Below is a small trained network, with its code and all its weights. Each question gives an input and a class and asks what happens when units are switched off, that is, made to give their printed mean instead of their output.

import numpy as np


def w(rows, s, z=0):
    codes = np.array(rows[::2]) - 128.0
    scale = np.full(codes.shape[1], s)
    scale[-1] = z or s
    return codes * scale


def norm(h):
    return h / np.sqrt((h * h).mean(-1, keepdims=True) + 1e-5)


def f(y):
    return np.maximum(y, 0)


def log_softmax(a):
    a = a - a.max(-1, keepdims=True)
    return a - np.log(np.exp(a).sum(-1, keepdims=True))


def net(x, mask):
    res = np.array(x, float).reshape(1, 5) / 4 @ E
    u = 0
    for l in range(2):
        y = f(norm(res) @ A[l][:, :-1].T + A[l][:, -1])
        res = res + np.where(mask[u : u + 14], y, B[l][:, -1]) @ B[l][:, :-1]
        u += 14
    return log_softmax(norm(res)[-1] @ U[:, :-1].T + U[:, -1])


A, B = {}, {}
E = w([
[148,211,248,172],'x0',
[168,193,60,128],'x1',
[114,160,202,95],'x2',
[125,133,109,1],'x3',
[239,51,111,111],'x4',
],0.012)
A[0] = w([
[88,115,108,99,47],'L0N0',
[147,141,126,87,60],'L0N1',
[184,172,107,168,84],'L0N2',
[121,147,217,96,133],'L0N3',
[151,68,210,135,112],'L0N4',
[189,73,86,131,153],'L0N5',
[97,98,133,93,95],'L0N6',
[74,105,207,119,1],'L0N7',
[74,139,72,169,97],'L0N8',
[122,207,124,135,79],'L0N9',
[101,179,104,80,74],'L0N10',
[152,94,194,143,120],'L0N11',
[249,114,144,148,125],'L0N12',
[63,108,154,192,54],'L0N13',
],0.014,0.008)
B[0] = w([
[153,126,117,149,141],'L0N0',
[156,144,116,133,136],'L0N1',
[163,123,141,158,162],'L0N2',
[158,120,209,88,227],'L0N3',
[111,225,140,169,206],'L0N4',
[187,85,130,112,255],'L0N5',
[189,119,141,142,159],'L0N6',
[180,4,63,161,161],'L0N7',
[114,134,197,172,168],'L0N8',
[171,147,203,88,163],'L0N9',
[173,179,87,168,160],'L0N10',
[122,176,185,153,192],'L0N11',
[199,124,61,174,227],'L0N12',
[114,157,254,190,173],'L0N13',
],0.011,0.0068)
A[1] = w([
[134,127,107,42,28],'L1N0',
[122,214,59,140,195],'L1N1',
[72,135,178,79,22],'L1N2',
[118,102,72,60,149],'L1N3',
[54,107,118,218,161],'L1N4',
[151,126,160,110,47],'L1N5',
[124,191,7,137,58],'L1N6',
[118,92,181,128,135],'L1N7',
[99,180,165,68,94],'L1N8',
[34,174,85,195,113],'L1N9',
[32,53,189,152,254],'L1N10',
[171,128,164,123,80],'L1N11',
[99,245,65,99,117],'L1N12',
[110,159,54,99,62],'L1N13',
],0.016,0.0061)
B[1] = w([
[115,167,196,206,161],'L1N0',
[110,89,197,173,189],'L1N1',
[150,22,64,46,158],'L1N2',
[155,72,219,129,207],'L1N3',
[90,161,238,70,197],'L1N4',
[146,209,126,128,145],'L1N5',
[146,65,231,139,176],'L1N6',
[214,148,176,95,192],'L1N7',
[57,151,26,68,185],'L1N8',
[93,193,254,42,166],'L1N9',
[248,30,226,37,254],'L1N10',
[179,249,102,177,182],'L1N11',
[69,248,219,179,171],'L1N12',
[120,55,222,116,154],'L1N13',
],0.0083,0.0077)
U = w([
[42,202,104,118,80],'0',
[50,102,93,172,9],'1',
[141,182,89,92,56],'2',
[74,115,70,157,11],'3',
[172,6,76,80,178],'4',
[131,143,249,130,207],'5',
[219,142,111,244,148],'6',
],0.02,0.011)

Each question gives the input, the list of numbers given to net, and the class t.
The units are the neurons (one row each of A and B). Each row of codes is followed by its name. A weight is (code - 128) times the scale printed after its matrix; where a second scale follows, it is the last column's (A, B and U).
mask holds one flag per neuron, layer by layer. A switched-off neuron (its flag False) gives its mean, the last column of its row in B, instead of its output. The means were averaged over made-up inputs and are rounded, as every weight is.
A unit's drop is (log p(t) with every unit on - log p(t) with that unit switched off) / (log p(t) with every unit on - log p(t) with every unit switched off).
The circuit of an input: a set's keep is (log p(t) with only the set's units on - log p(t) with every unit switched off) / (log p(t) with every unit on - log p(t) with every unit switched off). Starting from the 12 units with the biggest drops (on a tie, the unit counted first), units are removed one at a time, each time the one whose removal leaves the highest keep (on an exact tie, the one counted first), for as long as the keep stays at least 0.8.
units of the circuit, in order: the units of the circuit, biggest drop first
top k neurons: the k neurons with the biggest drops, biggest first
k most important neurons of layer l: the k neurons of layer l with the biggest drops, biggest first
drop when u is switched off: that unit's drop, to one decimal
input [-2,-1,8,-8,4], class 6: units of the circuit, in order => (L0N12)
input [1,8,8,2,-8], class 0: units of the circuit, in order => (L1N8 L1N10)
input [1,6,3,1,-6], class 0: top 3 neurons => (L1N8 L1N10 L0N9)
input [-4,8,6,-3,2], class 6: top 2 neurons => (L1N10 L0N2)
input [-5,6,2,7,2], class 5: 2 most important neurons of layer 0 => (L0N7 L0N12)
input [4,8,0,2,-8], class 0: 2 most important neurons of layer 0 => (L0N9 L0N12)
input [-6,-4,5,4,-5], class 4: top 3 neurons => (L0N12 L1N2 L0N4)
input [-5,-4,6,6,-5], class 4: 2 most important neurons of layer 1 => (L1N2 L1N8)
input [-1,-1,8,-6,4], class 6: 2 most important neurons of layer 0 => (L0N12 L0N8)
input [-8,6,-5,6,-4], class 5: drop when L1N12 is switched off => 0.1
input [6,-2,0,1,8], class 6: drop when L0N12 is switched off => 0.3
input [-2,6,4,-1,2], class 6: drop when L1N10 is switched off => 0.2
input [4,-5,3,-5,7], class 6: drop when L0N12 is switched off => 0.6
